Below is a small trained network, with its code and all its weights. Each question gives an input and a class and asks what happens when units are switched off, that is, made to give their printed mean instead of their output.

import numpy as np


def w(rows, s, z=0):
    codes = np.array(rows[::2]) - 128.0
    scale = np.full(codes.shape[1], s)
    scale[-1] = z or s
    return codes * scale


def norm(h):
    return h / np.sqrt((h * h).mean(-1, keepdims=True) + 1e-5)


def f(y):
    return np.maximum(y, 0)


def log_softmax(a):
    a = a - a.max(-1, keepdims=True)
    return a - np.log(np.exp(a).sum(-1, keepdims=True))


def net(x, mask):
    res = np.array(x, float).reshape(1, 5) / 4 @ E
    u = 0
    for l in range(2):
        y = f(norm(res) @ A[l][:, :-1].T + A[l][:, -1])
        res = res + np.where(mask[u : u + 10], y, B[l][:, -1]) @ B[l][:, :-1]
        u += 10
    return log_softmax(norm(res)[-1] @ U[:, :-1].T + U[:, -1])


A, B = {}, {}
E = w([
[137,53,152,132,100,135,229,157,141,161,130],'x0',
[183,190,126,137,157,65,143,83,190,212,4],'x1',
[194,82,75,98,53,39,71,165,104,180,125],'x2',
[104,148,91,88,196,113,152,200,127,185,229],'x3',
[141,90,39,113,163,166,132,89,107,165,126],'x4',
],0.0037)
A[0] = w([
[202,47,60,23,192,204,165,66,88,157,120,36],'0.n0',
[140,88,80,152,182,183,137,79,84,129,90,68],'0.n1',
[161,38,188,135,114,173,196,115,150,154,116,59],'0.n2',
[71,141,203,157,99,51,179,227,231,94,159,111],'0.n3',
[157,136,122,108,73,134,68,91,143,97,70,112],'0.n4',
[150,167,64,107,156,115,139,115,138,218,111,50],'0.n5',
[142,120,101,160,3,166,147,55,76,60,72,26],'0.n6',
[54,60,160,157,85,184,76,125,91,110,203,6],'0.n7',
[173,59,111,156,71,135,187,193,195,156,130,194],'0.n8',
[106,121,116,95,112,163,142,158,59,74,116,7],'0.n9',
],0.0047,0.0021)
B[0] = w([
[190,105,185,39,163,77,168,158,74,108,125,245],'0.n0',
[150,98,169,85,127,34,103,151,92,81,115,185],'0.n1',
[103,192,128,75,185,190,48,168,157,124,184,208],'0.n2',
[148,142,131,80,133,127,141,150,59,114,99,228],'0.n3',
[119,116,131,140,145,172,105,125,128,121,222,207],'0.n4',
[132,113,136,182,70,188,162,183,144,123,160,232],'0.n5',
[83,201,132,73,103,132,184,103,113,202,197,214],'0.n6',
[234,137,91,144,134,148,178,118,183,156,84,238],'0.n7',
[50,164,105,144,144,165,3,79,135,113,106,252],'0.n8',
[176,74,105,138,146,109,134,183,200,67,161,167],'0.n9',
],0.006,0.0035)
A[1] = w([
[188,60,103,105,181,100,65,105,93,122,92,108],'1.n0',
[126,12,75,157,62,153,71,164,130,39,168,98],'1.n1',
[175,139,133,149,126,71,165,104,173,169,45,22],'1.n2',
[87,60,118,114,102,63,93,175,133,196,169,124],'1.n3',
[110,136,222,110,54,83,101,182,101,31,84,34],'1.n4',
[122,199,181,99,146,72,196,140,205,209,118,105],'1.n5',
[29,64,191,156,214,173,220,109,131,58,79,160],'1.n6',
[152,155,64,97,192,123,98,136,129,171,192,253],'1.n7',
[152,127,146,95,161,156,89,152,244,177,77,175],'1.n8',
[112,113,165,95,63,159,147,1,153,118,77,141],'1.n9',
],0.0051,0.0017)
B[1] = w([
[107,78,154,95,190,110,131,121,100,68,57,173],'1.n0',
[194,111,132,249,166,157,102,146,231,149,85,183],'1.n1',
[192,52,129,204,186,167,182,155,200,125,208,152],'1.n2',
[107,159,154,143,124,104,160,24,133,133,144,181],'1.n3',
[198,56,121,18,182,29,182,58,111,136,49,161],'1.n4',
[151,45,111,130,90,154,129,147,57,104,214,184],'1.n5',
[106,62,107,198,94,39,18,50,148,236,83,186],'1.n6',
[67,206,180,150,52,128,133,112,114,138,95,253],'1.n7',
[154,123,93,122,168,181,93,119,209,28,138,186],'1.n8',
[103,127,92,115,79,131,171,254,56,156,191,169],'1.n9',
],0.0054,0.0064)
U = w([
[227,70,91,207,165,214,165,190,216,100,191,172],'0',
[56,180,129,112,67,178,183,169,74,195,220,191],'1',
[181,76,185,55,172,100,179,103,55,106,84,170],'2',
[75,191,150,123,142,204,52,119,159,123,100,186],'3',
[84,84,91,200,100,109,64,74,165,210,91,128],'4',
[38,145,33,117,136,167,254,196,159,68,62,2],'5',
],0.0061,0.0028)

Each question gives the input, the list of numbers given to net, and the class t.
The units are the neurons (one row each of A and B). Each row of codes is followed by its name. A weight is (code - 128) times the scale printed after its matrix; where a second scale follows, it is the last column's (A, B and U).
mask holds one flag per neuron, layer by layer. A switched-off neuron (its flag False) gives its mean, the last column of its row in B, instead of its output. The means were averaged over made-up inputs and are rounded, as every weight is.
A unit's drop is (log p(t) with every unit on - log p(t) with that unit switched off) / (log p(t) with every unit on - log p(t) with every unit switched off).
The circuit of an input: a set's keep is (log p(t) with only the set's units on - log p(t) with every unit switched off) / (log p(t) with every unit on - log p(t) with every unit switched off). Starting from the 12 units with the biggest drops (on a tie, the unit counted first), units are removed one at a time, each time the one whose removal leaves the highest keep (on an exact tie, the one counted first), for as long as the keep stays at least 0.8.
circuit, biggest first: the units of the circuit, biggest drop first
unit that matters most: the unit with the biggest drop
k most important neurons: the k neurons with the biggest drops, biggest first
k most important neurons of layer l: the k neurons of layer l with the biggest drops, biggest first
input [6,-4,4,-2,-7], class 2: circuit, biggest first -> 1.n4
input [-7,-6,-4,-7,5], class 1: 2 most important neurons of layer 0 -> 0.n6, 0.n5
input [8,6,3,-1,4], class 3: circuit, biggest first -> 0.n8, 0.n2
input [-2,5,-3,-6,5], class 1: 4 most important neurons -> 0.n6, 1.n9, 0.n7, 0.n4
input [8,1,-6,-3,2], class 3: circuit, biggest first -> 0.n2, 0.n8
input [-3,5,-6,3,2], class 4: circuit, biggest first -> 1.n6, 0.n2, 0.n6
input [-2,-1,-5,-4,0], class 4: 3 most important neurons -> 1.n6, 0.n2, 1.n7
input [1,7,7,4,-4], class 0: circuit, biggest first -> 1.n2, 1.n8
input [1,4,-6,-3,-5], class 4: 4 most important neurons -> 1.n6, 0.n0, 0.n7, 0.n1
input [4,-3,-5,2,-6], class 2: circuit, biggest first -> 0.n3, 1.n4
input [1,4,7,-8,-5], class 1: 4 most important neurons -> 0.n6, 1.n9, 0.n4, 0.n0
input [-6,8,-6,5,6], class 0: 2 most important neurons of layer 0 -> 0.n8, 0.n5
input [6,4,-7,1,-4], class 4: 4 most important neurons of layer 0 -> 0.n6, 0.n7, 0.n0, 0.n4
input [8,5,4,-8,3], class 1: 3 most important neurons -> 0.n6, 1.n9, 0.n7
input [3,-2,6,5,7], class 2: circuit, biggest first -> 0.n0, 1.n0
input [-8,-3,-5,3,-8], class 2: most important neuron -> 1.n4
input [8,1,-3,6,1], class 3: 3 most important neurons -> 0.n8, 0.n2, 0.n6
input [-1,4,-5,-6,2], class 1: circuit, biggest first -> 0.n6, 1.n9
input [5,2,-5,-1,-1], class 3: circuit, biggest first -> 0.n2, 0.n8
input [4,7,4,-6,0], class 0: circuit, biggest first -> 1.n2
input [-5,7,0,-1,7], class 0: 4 most important neurons -> 1.n2, 0.n5, 0.n8, 0.n3
input [-1,4,1,2,-8], class 2: 3 most important neurons -> 0.n3, 1.n4, 0.n7
input [7,-3,5,1,-3], class 3: circuit, biggest first -> 0.n8, 0.n2
input [-4,6,1,8,-2], class 1: 4 most important neurons -> 0.n7, 1.n7, 1.n1, 1.n5
input [2,6,4,5,-3], class 0: 2 most important neurons of layer 0 -> 0.n6, 0.n2
input [-7,2,2,-4,7], class 2: circuit, biggest first -> 1.n0, 0.n8
input [6,8,-6,-8,-5], class 0: 2 most important neurons -> 1.n2, 1.n7
input [-1,1,-2,4,-5], class 2: circuit, biggest first -> 0.n3, 1.n4
input [5,5,-3,2,8], class 2: unit that matters most -> 0.n0
input [-4,-4,4,-3,6], class 2: circuit, biggest first -> 0.n0, 1.n0
